Here is a tiny trained network, its code and every weight. The questions are about switching its units off for an input and a class, where a switched-off unit gives its printed mean instead of its output.

import numpy as np


def w(rows, s, z=0):
    codes = np.array(rows[::2]) - 128.0
    scale = np.full(codes.shape[1], s)
    scale[-1] = z or s
    return codes * scale


def f(y):
    return y / 2 * (1 + np.tanh(0.7978845608 * (y + 0.044715 * y**3)))


def log_softmax(a):
    a = a - a.max(-1, keepdims=True)
    return a - np.log(np.exp(a).sum(-1, keepdims=True))


def net(x, mask):
    res = np.array(x, float).reshape(1, 5) / 4 @ E
    y = f(res @ A[0][:, :-1].T + A[0][:, -1])
    res = res + np.where(mask, y, B[0][:, -1]) @ B[0][:, :-1]
    return log_softmax(res[-1] @ U[:, :-1].T + U[:, -1])


A, B = {}, {}
E = w([
[171,2,80],'x0',
[130,125,130],'x1',
[249,171,153],'x2',
[128,127,129],'x3',
[141,155,37],'x4',
],0.0095)
A[0] = w([
[134,74,124,189],'N1',
[146,81,122,97],'N2',
[114,171,134,134],'N3',
[157,60,105,51],'N4',
[117,197,10,216],'N5',
[115,192,42,175],'N6',
[224,104,153,109],'N7',
[86,109,100,82],'N8',
[58,89,118,105],'N9',
[81,104,159,254],'N10',
[106,201,142,55],'N11',
[215,128,186,94],'N12',
[66,62,96,111],'N13',
[170,48,74,87],'N14',
[108,198,128,63],'N15',
[100,135,242,127],'N16',
[67,125,128,138],'N17',
[151,79,137,131],'N18',
[139,150,55,156],'N19',
[119,100,238,178],'N20',
[111,187,156,53],'N21',
[186,149,135,87],'N22',
[199,179,123,134],'N23',
],0.013,0.0065)
B[0] = w([
[150,170,201,194],'N1',
[97,184,218,156],'N2',
[105,145,186,163],'N3',
[44,227,204,176],'N4',
[192,189,148,255],'N5',
[182,172,166,213],'N6',
[98,180,73,197],'N7',
[104,113,88,151],'N8',
[113,215,113,189],'N9',
[185,158,96,230],'N10',
[49,199,160,174],'N11',
[77,148,79,190],'N12',
[131,208,84,205],'N13',
[77,211,202,220],'N14',
[67,118,201,168],'N15',
[160,209,166,212],'N16',
[125,143,25,182],'N17',
[123,216,142,166],'N18',
[202,169,175,185],'N19',
[255,218,91,218],'N20',
[75,174,139,164],'N21',
[50,121,67,155],'N22',
[96,141,53,191],'N23',
],0.0077,0.0088)
U = w([
[169,145,168,254],'0',
[80,152,245,62],'1',
[176,139,161,237],'2',
[241,154,180,44],'3',
[87,150,58,45],'4',
[216,67,208,117],'5',
[117,32,149,78],'6',
],0.011,0.0088)

Each question gives the input, the list of numbers given to net, and the class t.
The units are the neurons (one row each of A and B). Each row of codes is followed by its name. A weight is (code - 128) times the scale printed after its matrix; where a second scale follows, it is the last column's (A, B and U).
mask holds one flag per neuron, in row order. A switched-off neuron (its flag False) gives its mean, the last column of its row in B, instead of its output. The means were averaged over made-up inputs and are rounded, as every weight is.
A unit's drop is (log p(t) with every unit on - log p(t) with that unit switched off) / (log p(t) with every unit on - log p(t) with every unit switched off).
The circuit of an input: a set's keep is (log p(t) with only the set's units on - log p(t) with every unit switched off) / (log p(t) with every unit on - log p(t) with every unit switched off). Starting from the 12 units with the biggest drops (on a tie, the unit counted first), units are removed one at a time, each time the one whose removal leaves the highest keep (on an exact tie, the one counted first), for as long as the keep stays at least 0.8.
units of the circuit, in order: the units of the circuit, biggest drop first
most important unit: the unit with the biggest drop
k most important neurons: the k neurons with the biggest drops, biggest first
drop of u: that unit's drop, to one decimal
input [-3,-1,-3,-5,8], class 3: most important unit : N5
input [8,-6,-5,0,3], class 1: units of the circuit, in order : (N14 N4)
input [-7,1,8,5,-2], class 4: units of the circuit, in order : (N23 N12 N22)
input [1,-4,-7,6,-6], class 4: units of the circuit, in order : (N17 N13)
input [-4,-4,7,2,-6], class 4: units of the circuit, in order : (N12 N23 N22)
input [-1,2,-1,-2,-6], class 3: 2 most important neurons : (N20 N16)
input [7,-7,7,-1,0], class 1: 2 most important neurons : (N14 N4)
input [7,-2,4,-1,3], class 1: units of the circuit, in order : (N14 N4 N20)
input [-1,-3,-6,1,-8], class 3: units of the circuit, in order : (N20 N10)
input [1,0,0,-4,6], class 3: units of the circuit, in order : (N5 N19)
input [-5,-5,-5,0,8], class 3: units of the circuit, in order : (N5 N6)
input [0,-6,8,7,7], class 4: units of the circuit, in order : (N23 N22)
input [8,-7,0,4,-7], class 1: units of the circuit, in order : (N4 N14)
input [-4,7,-8,-7,2], class 4: units of the circuit, in order : (N17)
input [-6,8,-6,2,-3], class 2: 2 most important neurons : (N20 N10)
input [8,7,-5,-3,-6], class 1: 4 most important neurons : (N4 N14 N2 N1)
input [-4,-1,-4,3,5], class 3: 2 most important neurons : (N5 N6)
input [-8,0,-1,4,4], class 1: drop of N15 : 0.3
input [-4,-3,-1,-3,-6], class 3: drop of N17 : 0.0
input [-5,-2,-8,-1,-3], class 4: most important unit : N17
input [5,-2,5,1,1], class 1: drop of N14 : 0.3
